[ 31 -46  39  -4 -73 -11 -35] -> -4, 39

[-67 -35  43  54 -10] -> 43, 54

[-23   5  -8   0 -88] -> -8, 5

[ -3  90   0   7 -83] -> 0, 90

[-91 -24  -1 -13 -23  58  46] -> -13, 58

[ 87   1 -26  -5  63] -> -26, 87

[ 11  84 -37 -53  18  73 -13] -> -53, 84

[[ 16 -22 -35 -12 -47]
 [-75   0  19   3  21]
 [ 46 -63  10 -28  15]] -> 19, 46

[[-21 -53 -38 -71 -12]
 [ 21 -18  21 -19  15]
 [-82 -13 -61  78  64]] -> 21, 78
---
[102 794 758 769] Out: 794, 102

[[ 46 169 240 206  87]
 [ 53 218 224 227  98]
 [ 63 206 240 244  87]] Out: 244, 46

[34 53 32 81  7] Out: 81, 7

[5475 9983 2070 3950] Out: 9983, 2070

[[ 90 166 139 176]
 [ 54  64  62 143]
 [193 174  80 109]] Out: 193, 54

[7 5 2 6 8 1 2] Out: 8, 1
---
57   0  84  31   4  -1  61 ans = 57, 61

-32  -94   32   20   79   56   -3 ans = -32, -3

-70   11  -16  -43   31   -6 ans = -70, -6

 84   22   14  -40   10 ans = 84, 10

 29  -91  -14   84 ans = 29, 84

 24  -59  -20  -17   74  -48   41
-24  -75   10  -12   44   -4   84
  2   -4  -46   19   75  -64   68
ans = 24, 68

 73   10  -20  -61 ans = 73, -61

 53  -50   67  -63   12   51   65 ans = 53, 65

 51  -55   34  -51  -64  -21    2
-67   46  -24   76   79   19   -4
 46  -14   19  -37  -32    0    8
ans = 51, 8
---
[[ 18  33 -57  27  48  22  10]
 [ 19 -15 -20 -14  60   8  15]
 [-28  63   7 -40  10   4 -44]
 [ -9  -3  67 -41  14  20 -19]
 [ 28  40  23  -6  38  42 -42]
 [ -7   4  15  -3  27 -16  15]
 [  2 -10   7   0 -20  26  -2]
 [-15 -41  -3 -18 -20   7 -26]
 [ 13  10  22  -4  28 -12 -22]
 [  9  -4 -37  -3  41  47  27]]
-57

[[  3  15   8  -9   0 -18  20  12 -64  75   6  12 -44   3 -12 -19]
 [ 11   5  10  11  -9  34   6  17 -11   6  21 -11   5  -1  -4  19]
 [ 34 -22   5  26 -23  -3  -5  12  25 -38  -1 -17  34  -1 -14  -3]
 [-28 -33  -8   4  -7  12  29  55 -52  15  30  -7  -6 -27 -26  33]
 [-33  26   6 -21  27  20 -13 -48  27  -7 -17  19  -5  10  31   4]
 [ 12 -12  16 -14  -1   0  23 -61  25  21  23   5  13  17  -4 -57]
 [-59 -52 -25 -25   8  15  39  26 -34  29  64  -9  -2 -19 -24   1]
 [ -5  -5 -22 -31   5  -5  30   4 -38  23  40 -20 -21 -17   4  17]
 [-50 -70  -6  31  12 -29   2  37 -18 -16   7   8  26 -16 -26   0]
 [-44 -32 -37 -18   0  20 -10  32  36 -68   6 -15  27 -21  -4  41]
 [-19 -36 -15  19  28 -78 -20  -7  -5 -29 -27   8   9  -8   6  -8]]
8

[[ 79 -82  -7  75 -70  88 -65 -48  67 -90  93 -14 -81]
 [ -1 -17 -27 -76  19  50  72  84  74  54  56 -38  -2]
 [ 37  37  -2  78  25 -71  33  36   2  92  20 -50   4]
 [ 75 -60  -5  43  -1 -40 -56  70  39  60  11  70  28]
 [-89  65  23  86 -55  90  34  33  -2  29   2  94 -90]
 [ 10  46  36  26  81 -45 -29 -43 -64  78  41  73  10]
 [-61 -78 -66  58   1 -69 -83 -51  67 -84  59 -45 -59]]
-7

[[ 20  26 -31  38 -41 -61 -53 -27  13 -37  28 -44  44  36  57  43]
 [ 49  27 -46  34 -31 -43 -44 -28  45 -39  39 -36  40  42  58  58]
 [-41 -50  45 -60  44  39  34  33 -23  45 -40  53 -55 -28 -45 -34]
 [ 40  38 -51  33 -50 -53 -57 -39  28 -39  38 -31  32  44  46  70]
 [-49 -54  35 -43  56  22  30  47 -39  52 -33  43 -34 -30 -53 -38]
 [-40 -42  38 -18  45  39  25  28 -32  49 -26  43 -35 -21 -52 -37]
 [ 42  46 -29  42 -38 -27 -13 -29  23 -52  31 -42  18  29  62  39]
 [ 18  46 -36  36 -16 -25 -42 -34  51 -20  30 -27  28  32  36  25]
 [-46 -49  44 -27  34  34  35  37 -42  38 -57  64 -44 -43 -44 -42]]
-31

[[ 44 -37  30  47  37  30 -36  39 -49  27 -45 -56 -24]
 [ 12   6  -1   8  -5 -18   3 -13  10  -3  21  14  -2]
 [-47  36 -13 -30 -42  -7  51  -8  30 -47  31  40  33]
 [ 19  -1  26  14  20  33   4   9 -29  19 -27 -22   4]
 [  1  60   1 -13 -17 -19  35 -23  10   7  -1  18  46]
 [ 31 -44  40  14  22  26 -45  27 -43  36 -42 -23 -62]
 [ 39 -26  34  27  68  34 -16  46 -40  36 -49 -28 -47]
 [-59   7 -45 -40 -25 -50  20 -68  18 -34  26  25  32]
 [-16  25 -33 -42 -42 -24  30 -22   9 -11  33  29  38]]
30

[[-67 -79  77 -78  75  63]
 [  8   8 -11   7 -12  -6]
 [ 59  70 -66  68 -64 -53]
 [-25 -28  28 -29  27  23]
 [ 36  41 -42  40 -44 -30]]
77

[[ 69  -9 -75 -63 -18  -7  32  30 -22 -17  20  24  10 -55 -12]
 [ 82  -6 -79 -66 -17   0  47  37 -21 -16  25  37   8 -54 -17]
 [-87  12  85  70  26  17 -39 -35  33  26 -21 -28 -19  68  14]
 [ 87 -23 -83 -65 -11 -11  21  30 -23 -19  22  41  22 -47 -16]
 [-87   8  75  66  18   7 -41 -40  27  23 -24 -53 -20  44  15]
 [-66   6  77  65  17   5 -29 -31  17  17 -19 -27 -13  60  17]]
-75
---
Q:
 772  -530  -441   208   887
-778  -156  -138  -533  -689
-640   542   463  -157  -741
A: -533

Q:
2464  6156  2044  7904
8100  4436  8708  4596
A: 8708

Q:
762  416  386  159  383  142
708  434  375  179  366  170
774  457  376  133  367  128
A: 366

Q:
 22   14   49   19    3
 29   -5    9   -4  -47
A: -4

Q:
4  4  2  2  6
7  7  1  3  4
A: 3

Q:
4  4  3  5  3  3  4
2  2  3  8  1  1  3
A: 1

Q:
 -70   158  -339   563    29   195   267
 421  -566  -248     9  -167  -134    90
A: -134

Q:
929  412  242  100  510
619  331  639  660  347
A: 660

Q:
60  22  65  86  13  32
18  68  58  61  65  15
A: 65
---
[-32 -55 -52 -61 -72  -6 -23] out -32
[ 27 -70 -23  33 -25] out 27
[-38  69  56 -85 -28   2   4] out -38
[ 66 -66  85  53  50] out 66
[  8 -30 -21  93 -42] out 8
[-20 -32 -36  78] out -20
[ 67  86 -55 -11 -60] out 67
[45 66 48 78 81 93] out 45
[  7   2  51 -55 -92   8] out 7
[ 7 71 65  3 67  5 25] out 7
---
[ -33  436 -840  823 -181 -322  586] ans = -33, 586

[155 134 198 112 167  56 231] ans = 155, 231

[[5 5 1 3]
 [7 3 5 5]] ans = 5, 5

[[  46  551 -139   93 -483]
 [ 731  229  111   25  265]
 [  32 -503  535 -116  127]] ans = 46, 127

[[4 4 4 3 1 9]
 [3 3 3 3 4 4]
 [3 3 3 3 5 1]] ans = 4, 1

[[-13  22  22 -12  12 -16]
 [-33   6   9 -19  34  -8]] ans = -13, -8

[-24  28 -18 -26] ans = -24, -26

[[4103 1630 7178 9730]
 [2086 8484 6548 7396]] ans = 4103, 7396
---
array([[-28, -13, -24,  20, -34],
       [-53, -25,  41,  -6, -27],
       [-92, -18,  -8,  10, -14]])
-34

array([[ 10,  -8,  38,  69],
       [ 55, -34,  11,  -5],
       [ 20, -59, -10,   6]])
55

array([[ 55,  45,   1,   4],
       [-51,   6,  90, -34],
       [ -5,  -1,  33, -25]])
-51

array([[ 88,  82, -39, -20,  23],
       [ 12,  23, -39, -58,  32],
       [-14, -25,  48,  66, -24]])
23

array([ 88, -10, -52,   7, -10,  43,  19])
-10

array([  6,  33,  71, -50,  -9])
-9
---
[[-3, -57, 50, -73, 27],
 [25, 6, -2, -31, -35],
 [21, 24, -12, 30, -28]] Answer: 21

[[39, -72, -34, 35, 34, -50, -10],
 [-42, 24, -58, 26, -39, -18, -6],
 [45, 12, 27, -20, -6, 25, 89]] Answer: 45

[[-25, 9, -5, -7, -15],
 [13, 17, 12, 5, 38],
 [96, 10, 48, 45, 44]] Answer: 96

[[-16, -85, 38, -52, -63, 57],
 [-56, -36, -20, 13, -23, 11],
 [-34, -13, -4, -6, -24, 61]] Answer: -34

[[-76, -38, 26, -7],
 [-41, 59, -44, -9],
 [0, -40, 28, -2]] Answer: 0

[[-19, -25, 24, 0, -21],
 [18, -13, 47, -76, -14],
 [-31, -12, 36, -23, 27]] Answer: -31

[[5, 5, 39, 55, -69],
 [-20, 52, -4, -49, 42],
 [-46, 70, 19, -34, -89]] Answer: -46
